(in the rows, 128 means zero)
[113 114 141  98  94 151 197 133 143 141 142  99  93 143 113  52  85 120
 157 152  87 125 126 132 154 123  91 144 129 176 112 163 174  76 180 155
 119  87 105  97 129 131  40 141 165 168  88 125 120  48] | 1
[116 134 119 158 139 121 146 117 103 130 123 157 110 124 143  94 111 151
 126 159 119 113 114 124 125 142 147 123 124 126 133 115 106 136 150 133
 143 128 123 120 135 155 115  96 112 128 101 129 106 129] | 4
[145 136  84 102 186 106 165 115  86 155 179 146 156 156 109 173 128  99
 104 236 174 144 107 127 188 120 139  11 150  89 156 117 175 167 110 122
 213  69 131 133 109 160 141 116  78 167  48 129 166  94] | 5
[137 145 127 136 122 128 169 123  89 114 173 127 120 130 120 138 136 170
 148 144 136 156 135 145 158 102 120  74 162 145 143  95 128 126 143  94
 174 113 106  87 125 119 141 114 125 186  91 111 161 116] | 6
[154 147 164  98  66 170  90 107 160 136  76 116 146 152 125 129 125 123
 191 105 140 157 108 142 111 142  79 166 101 156 109 180 175  99 119 116
 103 129 137  80 117  72 105 129 128 106 129 142 119  75] | 5
[127 147 133 120 124 142  97 129 152 147  94 130 151 136 131 125 125 108
 127 145 124 119  77 127 116 151 126 137 110 128 122 152 131 119 112 122
 126 146 147 146  99 117 112 107 100 118 121 162 129 123] | 7
[120 104 164 120 162 132 107 169 171 141 129 101 114 108 134 114 144  99
  52 108 108  75 138 107 114 129 131 152 124 119 129 130  99 136 133 135
 102 155 120 171 130 118  94 149 144 142 147 114 146 159] | 2
[118 124 148 171 137 143 179 185 173 221 103 108 157 129 123  69 112 109
  68 122  85  81 125 154 109 148 114 120  79 168 152 139  99 117 136  88
  93 113 127 141 153  90  66 144 112 119 130 152  86 139] | 7
[132 126 160  91  51 119 160 154 173 148 124  77 142 119 123  98 101 120
  98 101  96 114 143 129 116 112  73 159 150 174  95 139 131 117 144 146
  81 131 106  75 126  72 108 153 177 135 134  95 106 125] | 3
[124 109 200 128  63 135 108 168 184 130 119  43  95  99 141  73 135 142
  74  23  56  85 164 130  80 100  87 216 134 163 101 125  93 101 144 135
  43 174  91 104 136  66  86 159 193 133 182  91 113 179] | 1
[118  98 117 113 142 125 174 144 149 141 146 110 148 139 105 124 100  92
 115 160 149 141 140 149 154 128 112 133 110 131 141 148 172 112 142 141
 130 115 118 136 142 134 105 173 146 130 120 113 124  88] | 3
[158 155 145 174 125 164 123 133 126 183  60 175 182 157 104 102 115 141
 171 147 170 142 105 180 107 168  92  96  49 151 174 181 145 122 104  77
 137  94 131 121 139  80 106 102  74 122  80 176 138  79] | 0
[114 126 160 168 115 171 118 136 167 170  53 111 135 139 142  54 119 124
 152  92  93  92 126 140  86 165 120 189  54 172 132 171 123  95 144 125
  73 119 143 116 156  96  83 126 131  79 160 157  60 112] | 5
[125 141 145 127  96 168  80  97 168 136  57 107 141 139 105  69 109 123
 194  93 122 123  96 139 106 133  94 201  87 172  97 154 164  91 131 115
  94 122 135 123 137 110  82 137 162  79 111 175 103  69] | 0
[139 119 196  98   9 134 156 142 160 157 126  71 134 123 133  81 100 155
 129 101  92 117 144 130 124 130  64 170 142 195  93 152 138 112 145 152
  83 117 111  22 123  58  87 133 176 143 131 108 106 100] | 2
[ 97 111 100 117 158 144 188 145 162 162 136 124 122 141 128  82  92  85
 109 171 103 104 118 117 149 143 132 127 103 146 121 148 150 100 163 146
 126  87 139 148 144 164  62 141 149 119 108 159  95  90] | 7
[122 134 159 135 188 136  51 165 176 162  87 118 172 106 139 146 162  49
  35  99 141  82  95 103  90 138 171 142 100  79 138 153 112 170 107 136
  94 172 148 231 122 120 126 127 110 100 153 155 146 176] | 1
[152 123 180  66  58 138 147 153 174 113 126  72  96 126 114  89 118 143
 131  72  61 128 150 141 149  75  52 190 161 185  95 124 154  95 159 114
  83 109 109  83 124  78  66 165 229 157 100 117 160  96] | 0
[125 107 127  56 167 109 125 132 116  72 192  90  99 104 133 150 140 117
  81 143 128 136 128  91 179  96 128 143 188  89 100  96 157 144 149 176
 158 129 114 143 110 172 139 137 190 170 106 107 170 127] | 6
[137 117 154 116 102 148 171 129 132 145 127 111 117 137 121  90 108 151
 168 115 113 149 141 157 147 131  93 130 120 174 133 136 141  87 149 114
 143 117 101  88 126 118  97 130 132 178 112 118 137 102] | 6
[121 136 149 193 157 142  73 154 135 149  75 130 125 108 156  91 151 138
  87  92 103  68 106 150  46 153 174 179  67 132 140 151  79 139 119 130
  81 187 123 206 126 129 130 111 120  90 182 169 105 181] | 1
[153  77 156  55 135 117 170 174 171 171 191  81 154 122 129 151 143  61
  40 141 113 105 172 104 167  91  96  86 173 110 124 131 166 162 130 145
 130  95 100 106 109 108 113 128 144 184 102  81 187 127] | 2
[110 164  96 170 157 144  91  98 118 115  85 157 140 121 121 132 128 125
 182 133 155 130  78 137 113 146 173 158  94 118 135 122 116 124 136 113
 142 155 159 152 131 159 143 107 127  94 110 188 120 109] | 0
[133 133 142 128  84 111 132 131 108 125 127 106 115 103 147 135 136 188
 124 108  93 111 136 114 117 104 106 149 155 153 109 100  88 135 128 141
 120 134 132  66 129 102 159  94 156 135 153 108 117 144] | 4
[133  98 141 120 137 128 134 156 131 131 130 115 122 106 134 126 142 145
  99  96 114 102 159 133 111 122 123 154 130 134 121 132 108 113 136 155
 111 160  79 118 135 101 147 132 127 142 159  93 136 160] | 0
[129 129 144 117  79 110 145 118 103  69 180 124  82 104 151 133 121 200
 127  97  99 150 184 120 148  90 108 133 192 152 117  69  94 123 153 126
 133 146 103  56 132 116 166 102 159 196 135  64 157 175] | 2
[166 116 179  89  74 178 169 133 166 159 107 125  83 155 112  78 122 134
 180 123  83 152 133 154 135 125  63 137 114 201 113 155 161  88 150 104
 119 102 108  87 116 115  43 109 141 178 105 151 149  60] | 4
[114 141  99 173 189 160  89 101 136 150  65 168 172 165 111 114 108  97
 168 175 197 136  92 166 108 175 157 150  39 120 162 183 199 119 110 114
 125 114 158 191 162 146 106 163 112  54 129 190  93  57] | 4
[138 141 101  98 153 138 135  96 131 179 103 157 184 157 102 110  91  86
 181 202 165 147  85 133 184 152 129  93 100 128 135 160 197 134 122 131
 175  64 147 147 108 150  86  97 105 127  42 168 138  60] | 0
[ 85 161  95 177 115 101  81  91  85  49 137 152 136 107 154 171 122 149
 168 105 206 149 138 121 119 147 187 172 137  90 136 122 127 120 121 180
 128 189 142 118 151 144 203 144 147  80 190  98  91 147] | 1
[130 140 123  83 171 145 125 117 132 118 125 129 119 135 118 110 127  94
 125 185 124 132  94 104 168 138 128 109 126 127 132 122 140 146 146 132
 160 112 157 158 104 164 102  91 151 171  79 160 157 111] | 3
[138 148 136 148 105 116 125 124 101 108 131 138 167 131 107 170 108 153
 135 125 180 162 156 181 136 120 125 130 129 127 164 130 166 118 122 112
 127 132 112  99 143  83 170 167 128 131 126  93 134 113] | 4
[102 150 121 157 146 149  58  94 147 113  90 154 143 128 128 118 126 102
 167 133 155 108  87 116 100 159 165 170  96 116 126 138 129 112 122 144
 125 137 167 169 120 163 130 100 119  95 131 184 115 110] | 2
[114 118 133 136 106 103 186 155 142 220 116 114 188 137 101  92  92  84
  93 182 144 111 110 147 154 151 123 103 103 152 133 165 159 149 148 152
 114  61 128 126 147  99  89 143 137  92  89 139  69  81] | 3
[129 104 145 113 137 113 175 182 195 218 136  85 197 129 103 123 103  55
  44 129 144  86 148 152 154 108 103 105 103 150 153 153 178 141 121 103
  96  85 113 147 158  71  80 216 178 115 110 127 123 103] | 3
[101 125 107 124 117 128 128 103 149 101 127 140 131 128 118 114  93 126
 171 128 158 144 131 125 152 130 128 163 134 123 120 117 147  94 133 152
 140 135 130 118 148 153 111 140 154 108 124 120 113 112] | 0
[150  99 125 103 137 118 173 129  95 123 194 120 135 118 125 161 130 138
  98 148 151 137 174 133 158 106 103  73 153 118 151 114 136 142 128 121
 165 123  86  89 122 111 143 149 133 198 105  78 182 142] | 3
[105 146  74 130 140  89 142  87  66  77 179 147 146 110 157 180 120 136
 146 167 166 143 130 103 147 134 169 105 167  85 120  98 119 146 142 188
 167 127 138  83 123 162 209  98 122 124 132  91  91 144] | 5
[140 135 119 110 176 127 113 140 116 129 135 124 145 117 143 146 144 114
  79 169 121 114  89  97 133 138 151  92 137 101 127 131 121 163 123 128
 165 124 138 158  89 156 144  73  98 167  94 163 166 156] | 6
[112 114 123 136 159 131 156 151 112 137 156 135 151 124 127 112 122 118
  95 161 158 121 139 146 133 142 144 103 121 120 142 138 154 133 132 155
 145 110  97 145 137 135 146 118 129 134 122 124 123 117] | 6
[144 127 124  97 165 134  74 128 142 118 117 117 160 112 144 170 160  91
 115 117 145 114 118 100 120 129 145 132 122  92 118 137 138 153 103 140
 132 147 140 162 101 127 154 106 123 125 130 131 171 155] | 0
[125 135 137 117 106 146 124 120 128 103 126 121 107 127 133  96 129 142
 160 114  96 130 124 121 128 117 104 160 140 146 102 124 126 115 146 152
 111 138 132 131 119 136  92 118 157 130 131 131 127 119] | 7
[112 140 104 129 195 132  41 101 147 105 114 139 187 138 121 180 137  64
 111 128 206 121 114 129 129 142 175 153  98  79 143 137 192 145 103 149
 113 136 147 204 143 132 177 158 154  79 140 143 134 137] | 3
[122 128 139 107  87 144 136 119 166 116 102 107 112 137 119  92 102 133
 182 106  88 126 109 131 133 111  94 183 126 172 109 126 142  85 152 125
 104 119 144 109 134 124  71 145 159 116 120 145 100  85] | 4
[145 121 134 101 114 168 157  76 119 127 128 172 129 189  84 105  86 143
 237 187 165 196 121 169 176 150  88 113 103 165 144 171 210  74 151 115
 180  77 134  95 118 150  81 134  82 176  64 159 159  14] | 2
[134 113 113 113 180 108 171 162 123 205 157 100 194 135 121 165 118  71
  46 185 175 118 123 142 166 138 143  49 122 109 159 151 184 168 114 111
 151  70 104 128 136  94 149 150 119 134  81 109 134 112] | 6
[112 123 141 147 146 135 104 147 184 209  60 102 170 116 132  77 116  72
  59 136  97  64  70  98  76 165 135 159  75 132  97 165 114 153 131 144
  76 115 151 177 129 126 105  96 111  73 121 181  74 131] | 3
[111 157 104 110 105 130  83  79  93  44 124 150 111 133 125 130 111 158
 223 117 164 181 118 112 153 133 130 186 148 112 100 117 152  93 141 171
 150 155 138 113 121 161 142 116 143 110 110 117 131 103] | 0
[138 145 109 154 180 121  91 122 104 129 109 175 169 134 109 184 147 103
 122 163 211 154 109 155 137 149 166  95  95  90 173 139 159 167  93 118
 144 144 136 194 144 126 156 160 101 107 132 134 142 135] | 3
[ 80 140 110 170 125  95 159 154 144 163 125 103 138 107 135  94 101 122
  89 137 119  72 110 122 122 130 160 136 124 136 131 120  92 119 142 144
 126 113 135 128 137 130 132 131 163  90 133 146  69 130] | 6
[133 137 130  73  60 136 186  94 122 136 153 130 120 159 104  92  90 128
 223 157 126 184 117 130 192 128  79 128 143 176 109 150 188  93 155 149
 165  89 127  53 112 131  61 131 152 172  76 128 136  26] | 1
[117 115 136 132 164 137 148 164 150 151 141 106 130 126 129 105 132 116
  78 116 116 103 147 132 125 130 129 119 107 138 141 126 127 117 128 128
 129 121  98 137 141 115 125 136 140 154 141 120 133 143] | 6
[ 93 123 117 167 155  98 122 146 132 156 110 119 132 111 133  93 106 123
  77 143 125  82 117 131 120 129 160 151 119 118 129 116 132 146 132 151
 101 108 126 173 164 146 118 142 150  79 128 134  75 136] | 4
[138 138 179 110  70 164 109 136 149 124  92  99 109 129 125  71 119 160
 178  85  88 151 105 133 115 128  79 188 121 171 102 149 130 100 145 117
 104 138 125 106 111  96  79 114 151 137 112 154 138  99] | 6
[135 101 160 103 122 103 140 177 161 146 154  96 131 107 146 164 150 103
  46  96 115 105 164 122 142  91 132 127 170 114 132 101 113 155 126 137
 110 151 112 129 134 107 146 134 157 132 157  83 145 175] | 4
[127 142 123 142 169 112 128 127 108 130 141 130 168 121 122 165 123 120
 106 138 175 136 127 150 147 136 156 100 124 108 166 118 140 145 126 108
 140 115 120 132 137  97 171 153 141 134 113 104 128 139] | 6
[153 137 173  89 101 168 169 146 168 172 128  88 112 144 110  70 127 120
 147 139  58 119 102 137 149  99  71 118 124 191 116 134 141 106 164  82
 135  90 137  96 103 115  25 116 155 186  62 188 160  68] | 5
[121 106 164 110 102 112 200 199 182 166 143  62 131 102 128  73 114 122
  51  96  54  52 153 124 136  91  84 149 154 175 118 119  98 114 166 137
  77 109 106  93 142  78  83 151 205 148 117 113 118 136] | 0
[120 167  91 135 139 123  86  85  84 104 119 166 143 129 147 171 139 121
 172 156 163 144  96 110 139 140 158 117 140  90 116 128 138 142 117 158
 164 133 162 142 100 169 176  61 113 116 114 140 139 119] | 7
[142 136 143 127 136 157  95 112 127 152 108 130 167 142 104 132 124  88
 143 144 168 139  99 159 131 137 129 122 103 125 155 170 184 125 112 107
 135 127 124 160 111 121 103 137 124 138  94 166 166  85] | 1
[ 96 119 111 158 149 117 140 148 122 107 148 131  98 110 169 120 143 139
  83 133  85  84 127 108  93 134 166 150 128 113 120 114  70 125 151 163
 119 146 136 132 135 161 150  96 150 111 170 142  93 168] | 5
[148 125 104 120 210 151  68 107  98  83 132 176 142 139 129 198 171 105
 143 160 200 166 122 138 130 143 165 104 101  77 150 145 173 146 103 154
 163 164 119 211 115 163 180 113  73 150 148 135 184 143] | 3
[106 143 123 141  90 138 164 116 128 118 129 142  83 147 135  82 106 148
 180 126 115 145 126 131 125 141 121 154 111 162 117 144 127  82 155 148
 131 140 136  95 136 154  93 122 151 130 138 139 109  84] | 1
[124 123 163 121 128 123 108 158 132 157 126  98 130  97 146 110 151 126
  72 115  77  85  91 102 101 136 134 136 147 116 112 119  66 159 128 136
 120 135 135 133  89 113 133  69 140 151 115 149 148 176] | 6
[115 128 118 125 119 119 149 120 138 149 113 118 125 131 135  96  95 127
 115 168  96  99 107 117 136 129 128 129 140 143 116 130 137 125 140 141
 125  98 128 118 124 140 108  95 136 129 106 127  98 114] | 4
[143 117 140 108 122 153 112 124 143 157  96 112 148 134 119 122 139  96
 129 147 119 122  99 115 118 135 110 125 108 134 111 164 148 143 128 135
 117 115 130 137 110 118 111  90 120 126 115 151 132 105] | 3
[110 151 113 154 150 105 123 141 115 123 126 116 134 107 125 118 121 124
  99 122 125  92 123 130 128 115 145 139 130 125 134 109 108 149 143 140
 116 139 136 165 133 142 149 133 169 128 117 145 122 145] | 3
[120 130 124  92 143 139  63 121 148 111 102 104 110 100 147 125 154  96
  89 129  75  87  73  68  99 128 151 181 139 110  75 128 102 160 134 166
 109 161 150 174  87 169 138  64 176 123 140 185 138 156] | 3
[112 142 117 141 198 128   4 120 144  68 100 130 188 106 145 211 154  87
  97 106 196  93 111 125 109 130 190 166 107  54 152 135 157 154  80 151
 111 172 158 230 133 127 184 164 138  75 183 137 132 184] | 5
[ 95 144 113 134 159 118 100 122 141 118 135 126 129 121 126 125 122 102
 115 140 139 110  93 118 138 121 163 142 119 113 122 118 123 126 137 146
 148 144 156 184 120 173 113 119 142 117 123 164 123 126] | 1
[144 125 178  74  91 139 128 161 186 137 109  70  95 108 136  91 130 142
  99  99  46  96 125  95 134  98  80 184 153 175  81 121 117 113 150 150
  95 134 132 115 106 114  78  91 167 161 140 135 131 129] | 4
[135 129 135 156 123 116  88 117 111  99 135 140 123 114 135 157 157 176
 148  80 154 141 172 137 120 115 133 140 131 130 139  92 104 129 112 121
 125 170 120 108 145 104 178 129 101 140 170  85 144 180] | 2
[ 92 110 135 148 146 118 173 152 151 152 140 112 132 126 133  94 106 114
  92 149 125 104 116 136 131 139 140 112 126 139 144 128 105 117 151 119
 122 112 125 123 147 120 117 132 156 115 125 121  94 129] | 6
[ 70 147  76 173 120  90 167 126 120 127 120 124 145 121 146  88  72 144
 139 165 126 115  92 119 116 163 169 155 118 128 114 131 113 122 158 155
 120 109 149 115 152 148 133 137 143  62 130 126  22 117] | 6
[114 135 145 167 179 140 115 151 163 204  71 117 169 138 110  85 123  95
  95 147 141  89  72 138 113 157 138 115  74 127 152 156 136 136 115 101
 119 109 143 176 143 110  92 136  90  98 100 171 108 108] | 6
[120 153 135 112 125 165  95 114 161 127  92 134 108 128 131  98 136 104
 172 127  88 118  72 112 128 130 132 173 118 146 105 129 119 103 147 132
 127 143 159 149  94 156  77  78 147 128 113 193 134 104] | 7
[157 141 129  96  98 138 152 113 131 159 109 135 153 142 114 129 104 119
 171 153 136 158 116 146 171 136 102 108 123 157 139 147 167 111 130 111
 150  87 113  75 109  93 105 108 114 157  74 129 136  91] | 0
[ 91 110 125 131 156 147 137 143 153 150 113 121 120 127 136  90 115  96
 102 142 111 104 101 114 109 166 159 160 101 129 117 153 120 117 143 149
 114 116 143 162 134 151  99 125 159  95 144 160  92 118] | 6
[ 96 153  71 167 189 126  94  78  82  96 116 174 138 119 136 163 122 124
 151 216 180 137  63 102 115 165 203 112 121  86 124 129 115 142 137 152
 182 133 177 165 109 210 179  53  68  93 117 185  99 106] | 4
[113 123  98 156 159 125 166 107 101 146 139 150 143 149 114 121 111 107
 131 178 170 136 135 145 144 164 153  90  97 131 148 146 159 119 141 148
 145 106 121 146 148 156 143 138 118 134 118 133 111 103] | 3
[111 164 108 144 103 146 120  85 105  87 110 155  96 130 141  91 120 165
 218 116 115 149 117 126 119 152 145 176 111 158 100 116 112  91 154 156
 135 148 150  97 118 168 144  72 159 123 136 166 108 112] | 0
[116 135 132 152 142 135 144 138 172 232  78 129 176 151 118  66  87  71
 114 193 119  85  76 120 130 182 142 116  71 142 143 184 143 143 138 114
 119  60 163 152 123 124  48 115 103  89  75 186  76  71] | 2
[ 91 125 143 161  66  95 183 143 144 136 154 107  94 119 138  60  92 172
 127 108  85  87 145 127 125 125 112 162 142 179 109  98  81 101 171 153
  98 118 120  58 153 111 101 135 171 123 123 104  75 129] | 2
[133 121  87  77 174 126 112  75  82  85 170 165 155 144 119 208 126  81
 172 191 201 181 106 112 181 142 168  95 151  64 141 153 195 146 130 162
 190 117 139 144 100 178 161 120 121 155  90 117 178  85] | 1
[135 140 119 132 167 125  92 130 128 126 117 121 144 119 146 162 139 113
  99 137 144 119 114 134 116 124 148 127 120  93 138 131 140 152 117 123
 124 144 121 152 127 117 148 132 111 118 129 115 125 153] | 5
[131 149 117 152 144 125 158 131 103 159 136 138 161 148 111 128 115 133
 144 166 185 167 125 152 156 142 125  64 112 119 170 133 160 140 112  82
 172 107 125 102 144 116 126 147 106 139  90 121 138  94] | 6
[117 144 123 138 122 173  53  87 112  75  96 148 116 151 134 120 141 133
 204 105 154 163 120 136 104 138 144 182  94 116 115 160 177  98 123 159
 124 169 137 165 129 166 136  97 136 111 157 151 147 104] | 1
[124 115 124 145 170 115 130 164 113 132 160 121 141 109 144 162 137 123
  50 127 152  97 180 138 132 127 153 108 120 110 170 126 126 150 108 136
 133 146  98 138 142 104 167 161 137 166 162  88 160 171] | 2
[119 160  84 211  97  93 134  77  21  84 151 199 103 132 139 146 119 223
 196 161 170 184 139 159 121 143 173  98 141 106 165  96  87 136 125 124
 182 146 110  80 133 151 204  78  84 128 125  88 115 150] | 1
